Here is a tiny trained network, its code and every weight. The questions are about switching its units off for an input and a target symbol, where a switched-off unit gives its printed mean instead of its output.

import numpy as np


def w(rows, s, z=0):
    codes = np.array(rows[::2]) - 128.0
    scale = np.full(codes.shape[1], s)
    scale[-1] = z or s
    return codes * scale


def norm(h):
    return h / np.sqrt((h * h).mean(-1, keepdims=True) + 1e-5)


def f(y):
    return np.maximum(y, 0)


def softmax(a):
    e = np.exp(a - a.max(-1, keepdims=True))
    return e / e.sum(-1, keepdims=True)


def log_softmax(a):
    a = a - a.max(-1, keepdims=True)
    return a - np.log(np.exp(a).sum(-1, keepdims=True))


def net(x, mask):
    ids = ['αβζθμπσω'.index(c) for c in x.split()]
    T = len(ids)
    res = E[ids] + P[:T]
    r = norm(res)
    for j in range(2):
        rows = slice(3 * j, 3 * j + 3)
        q, k, v = (r @ M[0][rows].T for M in (Q, K, V))
        z = softmax(np.where(np.tri(T) > 0, q @ k.T / 3**0.5, -1e9)) @ v
        o = O[0][rows]
        res = res + np.where(mask[j], z, o[:, -1]) @ o[:, :-1]
    y = f(norm(res) @ A[0][:, :-1].T + A[0][:, -1])
    res = res + np.where(mask[2:6], y, B[0][:, -1]) @ B[0][:, :-1]
    return log_softmax(norm(res)[-1] @ U[:, :-1].T + U[:, -1])


Q, K, V, O, A, B = {}, {}, {}, {}, {}, {}
E = w([
[102,127,2,170,130,137,101],'α',
[152,109,67,42,52,152,86],'β',
[26,93,87,81,173,190,100],'ζ',
[77,186,101,64,113,177,166],'θ',
[191,78,158,103,134,184,69],'μ',
[126,62,112,80,152,64,165],'π',
[191,216,92,138,86,176,92],'σ',
[135,119,152,220,101,149,139],'ω',
],0.016)
P = w([
[148,124,112,125,127,126,108],'0',
[147,161,152,130,162,66,88],'1',
[100,139,169,136,98,56,63],'2',
[103,76,141,157,62,149,152],'3',
[183,129,111,110,166,180,194],'4',
[173,213,166,116,229,57,106],'5',
[69,164,218,141,93,10,37],'6',
[54,59,196,185,3,148,148],'7',
[178,126,121,105,153,212,247],'8',
],0.012)
Q[0] = w([
[104,65,115,148,53,194,193],'h0',
[63,75,138,138,64,104,73],'h0',
[192,105,73,118,169,203,197],'h0',
[141,57,92,126,54,212,176],'h1',
[206,163,103,95,205,150,129],'h1',
[191,92,84,134,174,206,251],'h1',
],0.012)
K[0] = w([
[130,214,173,116,221,60,62],'h0',
[212,126,76,118,195,139,163],'h0',
[94,140,148,119,89,35,16],'h0',
[127,193,143,107,195,67,31],'h1',
[54,94,139,117,6,119,63],'h1',
[79,165,179,143,106,41,76],'h1',
],0.012)
V[0] = w([
[138,94,190,90,80,51,70],'h0',
[210,152,69,89,71,75,167],'h0',
[56,32,70,129,96,151,67],'h0',
[76,132,157,118,1,123,209],'h1',
[84,163,149,38,175,162,115],'h1',
[66,141,119,148,175,33,176],'h1',
],0.008)
O[0] = w([
[115,133,198,160,107,2,55,121],'h0',
[195,195,164,224,120,165,185,179],'h0',
[34,131,182,159,105,143,161,254],'h0',
[122,79,93,175,44,164,83,51],'h1',
[108,116,104,196,207,112,114,92],'h1',
[108,227,124,124,137,140,60,88],'h1',
],0.0077,0.0045)
A[0] = w([
[117,165,57,129,99,80,169,33],'n0',
[160,84,189,134,178,190,16,10],'n1',
[1,87,155,112,213,160,47,4],'n2',
[54,137,173,132,109,117,85,189],'n3',
],0.0082,0.0032)
B[0] = w([
[198,58,78,106,131,194,207,199],'n0',
[151,117,3,168,157,167,252,164],'n1',
[178,122,224,157,138,141,7,217],'n2',
[198,175,82,98,102,165,180,255],'n3',
],0.0063,0.0033)
U = w([
[77,128,13,158,165,125,119,229],'α',
[135,105,116,40,41,127,83,140],'β',
[54,115,171,102,186,156,52,148],'ζ',
[51,204,138,64,156,186,218,124],'θ',
[254,111,140,89,210,167,166,2],'μ',
[118,109,152,73,200,37,178,193],'π',
[202,253,125,111,156,87,90,122],'σ',
[78,106,200,202,66,128,156,100],'ω',
],0.0086,0.0029)

Each question gives the input, a string of symbols that net reads in full, and the target symbol t.
The units are the heads (3 rows each of Q, K, V and O) and the neurons (one row each of A and B). Each row of codes is followed by its name. A weight is (code - 128) times the scale printed after its matrix; where a second scale follows, it is the last column's (O, A, B and U).
mask holds one flag per unit, heads first, then neurons. A switched-off unit (its flag False) gives its mean, the last column of its rows in O or B, instead of its output. The means were averaged over made-up inputs and are rounded, as every weight is.
A unit's drop is (log p(t) with every unit on - log p(t) with that unit switched off) / (log p(t) with every unit on - log p(t) with every unit switched off).
The circuit of an input: a set's keep is (log p(t) with only the set's units on - log p(t) with every unit switched off) / (log p(t) with every unit on - log p(t) with every unit switched off). Starting from all 6 units, units are removed one at a time, each time the one whose removal leaves the highest keep (on an exact tie, the one counted first), for as long as the keep stays at least 0.8.
circuit, biggest first: the units of the circuit, biggest drop first
most important unit: the unit with the biggest drop
which heads matter: for each layer, one digit per head in row order, 1 if its drop is at least 0.15 and else 0, layers parted by /
input β μ π ω, target π: most important unit	h1
input ω ω θ θ μ, target α: circuit, biggest first	(h1, n1)
input α ζ ω α θ, target β: circuit, biggest first	(h1, h0)
input ζ σ α ω ω ω, target ω: which heads matter	01
input ω ω ω ω β μ σ, target ω: which heads matter	11
input μ ω α, target π: which heads matter	01
input ω β π, target β: which heads matter	01
input μ β θ ω ω, target α: which heads matter	01
input ζ π β θ μ α β μ, target θ: which heads matter	01
input π α ω β ζ π μ π σ, target σ: which heads matter	10
input ω ζ ω α θ ω α ω, target β: which heads matter	11
input β α σ ζ ζ μ α, target ζ: circuit, biggest first	(n2, h0)
input α σ α μ ω π α β, target σ: circuit, biggest first	(h1, h0)
input β β α σ θ ω ω θ, target β: circuit, biggest first	(h0)
input θ σ α μ α θ μ, target θ: circuit, biggest first	(h0, h1)
input α ω ω β ζ α, target ω: circuit, biggest first	(h0, h1)
input π ω ω, target σ: which heads matter	01
input π α α ω β ζ π π, target ζ: circuit, biggest first	(h1, n2, h0)
input σ ζ α ζ β, target θ: circuit, biggest first	(h0, h1)
input α μ θ α α α, target θ: circuit, biggest first	(h0)
